Here is a tiny trained network, its code and every weight. The questions are about switching its units off for an input and a target symbol, where a switched-off unit gives its printed mean instead of its output.

import numpy as np


def w(rows, s, z=0):
    codes = np.array(rows[::2]) - 128.0
    scale = np.full(codes.shape[1], s)
    scale[-1] = z or s
    return codes * scale


def softmax(a):
    e = np.exp(a - a.max(-1, keepdims=True))
    return e / e.sum(-1, keepdims=True)


def log_softmax(a):
    a = a - a.max(-1, keepdims=True)
    return a - np.log(np.exp(a).sum(-1, keepdims=True))


def net(x, mask):
    ids = ['δηθλμπψ'.index(c) for c in x.split()]
    T = len(ids)
    res = E[ids] + P[:T]
    u = 0
    for l in range(3):
        r = res
        for j in range(3):
            rows = slice(2 * j, 2 * j + 2)
            q, k, v = (r @ M[l][rows].T for M in (Q, K, V))
            z = softmax(np.where(np.tri(T) > 0, q @ k.T / 2**0.5, -1e9)) @ v
            o = O[l][rows]
            res = res + np.where(mask[u + j], z, o[:, -1]) @ o[:, :-1]
        u += 3
    return log_softmax(res[-1] @ U[:, :-1].T + U[:, -1])


Q, K, V, O = {}, {}, {}, {}
E = w([
[117,167,102,40,118,135,158,50,185,47],'δ',
[58,92,114,112,84,181,129,86,178,90],'η',
[51,106,158,159,168,96,99,93,150,120],'θ',
[110,188,177,46,22,139,130,140,68,187],'λ',
[125,117,103,138,148,34,127,154,251,143],'μ',
[153,133,211,97,137,116,211,161,182,129],'π',
[202,142,183,128,36,90,208,62,89,88],'ψ',
],0.017)
P = w([
[155,82,116,105,164,42,135,136,80,119],'0',
[87,153,74,180,145,127,216,188,82,193],'1',
[105,126,131,138,136,67,69,165,118,70],'2',
[87,208,81,200,108,127,194,182,127,153],'3',
[114,143,153,147,123,70,47,142,173,87],'4',
[106,236,102,208,79,138,171,126,169,143],'5',
[124,129,191,129,89,65,51,73,214,140],'6',
[121,249,150,215,36,183,119,74,167,183],'7',
],0.012)
Q[0] = w([
[41,114,173,197,168,146,88,60,130,152],'0.h1',
[114,254,111,171,79,235,244,104,175,140],'0.h1',
[172,132,158,199,90,123,97,144,148,111],'0.h2',
[79,83,162,166,75,147,166,132,171,134],'0.h2',
[162,141,195,182,103,78,202,117,76,96],'0.h3',
[142,172,107,130,185,118,139,109,96,127],'0.h3',
],0.008)
K[0] = w([
[174,106,167,115,103,127,71,95,169,113],'0.h1',
[140,200,122,120,2,190,174,174,178,191],'0.h1',
[127,187,127,143,60,149,123,120,187,116],'0.h2',
[94,177,132,200,132,120,149,136,151,118],'0.h2',
[159,185,134,171,140,167,115,141,125,135],'0.h3',
[135,168,69,179,130,155,134,105,91,147],'0.h3',
],0.0093)
V[0] = w([
[83,218,197,109,95,74,72,120,143,147],'0.h1',
[103,209,133,244,149,151,147,118,139,196],'0.h1',
[143,87,142,60,132,123,162,138,115,173],'0.h2',
[94,255,91,129,56,162,145,145,153,121],'0.h2',
[131,61,108,102,118,105,140,116,57,93],'0.h3',
[76,135,67,149,69,89,177,160,117,91],'0.h3',
],0.007)
O[0] = w([
[80,74,148,203,255,111,75,82,137,158,234],'0.h1',
[104,189,128,94,183,14,191,59,81,86,166],'0.h1',
[80,82,44,133,138,95,116,203,96,76,100],'0.h2',
[115,155,159,115,105,11,186,101,137,114,251],'0.h2',
[21,125,92,83,132,64,191,175,93,85,137],'0.h3',
[155,93,171,214,147,99,130,169,176,40,253],'0.h3',
],0.008,0.005)
Q[1] = w([
[108,101,159,23,98,131,31,102,156,94],'1.h1',
[32,133,244,184,81,76,79,76,146,4],'1.h1',
[71,214,124,186,129,160,104,108,106,110],'1.h2',
[55,106,175,72,119,107,143,180,92,81],'1.h2',
[143,111,163,35,143,74,2,172,170,137],'1.h3',
[122,130,197,202,115,117,186,70,156,41],'1.h3',
],0.0089)
K[1] = w([
[27,149,112,66,126,166,64,1,184,147],'1.h1',
[122,177,215,143,95,84,127,104,195,153],'1.h1',
[146,76,164,113,131,129,164,112,159,106],'1.h2',
[147,111,141,109,145,128,91,160,111,94],'1.h2',
[67,92,111,81,184,133,73,199,219,126],'1.h3',
[129,171,208,161,87,139,134,8,178,119],'1.h3',
],0.01)
V[1] = w([
[103,80,102,230,42,166,130,82,131,152],'1.h1',
[93,107,254,111,179,184,154,129,71,120],'1.h1',
[179,38,99,85,121,66,46,126,117,121],'1.h2',
[130,121,181,99,119,69,133,124,177,163],'1.h2',
[41,212,140,80,184,180,110,170,157,126],'1.h3',
[126,122,165,116,92,140,167,107,111,108],'1.h3',
],0.0079)
O[1] = w([
[119,252,162,166,115,155,56,131,174,80,141],'1.h1',
[95,152,212,132,157,179,188,104,127,112,77],'1.h1',
[170,117,92,92,153,165,80,91,141,166,141],'1.h2',
[162,128,95,91,74,85,194,180,118,130,234],'1.h2',
[124,86,131,151,80,169,142,89,155,188,2],'1.h3',
[138,183,110,111,135,143,163,133,114,126,202],'1.h3',
],0.011,0.0052)
Q[2] = w([
[110,110,150,160,181,184,254,161,99,129],'2.h1',
[155,80,104,116,102,111,39,42,136,136],'2.h1',
[69,144,101,145,161,140,189,98,69,57],'2.h2',
[131,83,126,112,130,181,120,111,242,184],'2.h2',
[108,97,80,127,165,185,146,101,147,154],'2.h3',
[162,83,182,56,89,132,49,115,89,113],'2.h3',
],0.0091)
K[2] = w([
[176,151,221,116,112,113,146,205,107,188],'2.h1',
[63,78,10,133,166,132,95,138,81,128],'2.h1',
[141,112,141,167,102,66,186,9,136,128],'2.h2',
[91,119,82,97,239,129,130,140,124,135],'2.h2',
[130,102,82,151,192,143,139,155,157,93],'2.h3',
[97,115,102,82,73,155,102,108,64,121],'2.h3',
],0.011)
V[2] = w([
[43,156,80,72,101,79,5,30,3,187],'2.h1',
[255,87,244,97,135,167,172,231,77,138],'2.h1',
[82,145,56,195,87,136,203,88,152,203],'2.h2',
[74,90,200,86,124,118,82,166,176,146],'2.h2',
[176,139,47,87,68,193,161,65,164,84],'2.h3',
[78,136,152,135,50,24,125,207,138,172],'2.h3',
],0.0062)
O[2] = w([
[85,157,89,176,158,119,114,82,95,182,44],'2.h1',
[101,134,218,148,150,134,143,193,130,153,112],'2.h1',
[127,82,245,152,125,89,125,100,166,135,87],'2.h2',
[187,55,139,182,117,154,167,79,178,91,94],'2.h2',
[95,68,130,104,146,75,168,92,157,126,80],'2.h3',
[158,86,103,195,125,181,162,99,66,124,255],'2.h3',
],0.011,0.0095)
U = w([
[111,92,154,140,93,156,153,197,146,116,152],'δ',
[145,135,129,134,126,58,77,198,182,155,93],'η',
[98,120,117,65,138,97,174,102,158,102,52],'θ',
[91,165,115,141,156,133,130,196,112,71,100],'λ',
[83,133,155,168,254,125,129,113,132,113,251],'μ',
[139,103,99,152,80,204,169,146,61,133,148],'π',
[115,176,126,135,61,221,108,171,213,77,91],'ψ',
],0.0076,0.0028)

Each question gives the input, a string of symbols that net reads in full, and the target symbol t.
The units are the heads (2 rows each of Q, K, V and O). Each row of codes is followed by its name. A weight is (code - 128) times the scale printed after its matrix; where a second scale follows, it is the last column's (O and U).
mask holds one flag per head, layer by layer. A switched-off head (its flag False) gives its mean, the last column of its rows in O, instead of its output. The means were averaged over made-up inputs and are rounded, as every weight is.
A unit's drop is (log p(t) with every unit on - log p(t) with that unit switched off) / (log p(t) with every unit on - log p(t) with every unit switched off).
The circuit of an input: a set's keep is (log p(t) with only the set's units on - log p(t) with every unit switched off) / (log p(t) with every unit on - log p(t) with every unit switched off). Starting from all 9 units, units are removed one at a time, each time the one whose removal leaves the highest keep (on an exact tie, the one counted first), for as long as the keep stays at least 0.8.
circuit, biggest first: the units of the circuit, biggest drop first
most important unit: the unit with the biggest drop
which heads matter: for each layer, one digit per head in row order, 1 if its drop is at least 0.15 and else 0, layers parted by /
input ψ λ μ δ μ η η θ, target ψ: circuit, biggest first	[1.h1 0.h2 0.h3 2.h3]
input η δ ψ δ, target λ: most important unit	1.h3
input μ η ψ η λ θ δ μ, target π: which heads matter	010 / 010 / 001
input μ π η μ θ η λ, target π: which heads matter	000 / 000 / 001
input η λ μ η π θ, target δ: circuit, biggest first	[2.h1 1.h1 1.h2]
input μ μ μ π, target δ: which heads matter	000 / 100 / 100
input ψ η η, target ψ: circuit, biggest first	[0.h1 1.h1]
input η ψ δ η, target λ: circuit, biggest first	[1.h3 2.h2]
input θ η μ θ, target π: circuit, biggest first	[1.h3 2.h3]
input η π λ π η, target ψ: which heads matter	100 / 100 / 000
input η θ ψ λ, target λ: circuit, biggest first	[1.h3 0.h1]
input θ δ θ η δ, target θ: circuit, biggest first	[1.h1 2.h1]
input λ λ ψ η δ π ψ δ, target λ: which heads matter	000 / 001 / 000
input μ η ψ π η θ, target δ: circuit, biggest first	[2.h1 1.h1]
input θ ψ η μ π λ, target δ: most important unit	2.h1
input η ψ μ θ π η, target δ: circuit, biggest first	[2.h1 1.h1]
input θ η λ η, target μ: circuit, biggest first	[2.h1 0.h2 2.h2]
input μ η π π μ η, target δ: which heads matter	000 / 100 / 110
input δ η λ ψ ψ θ, target λ: circuit, biggest first	[1.h3 2.h2]
input ψ ψ π λ δ η, target μ: most important unit	0.h1
input η η θ μ λ η μ δ, target π: which heads matter	000 / 000 / 001
input ψ μ π λ η δ, target μ: which heads matter	110 / 000 / 010
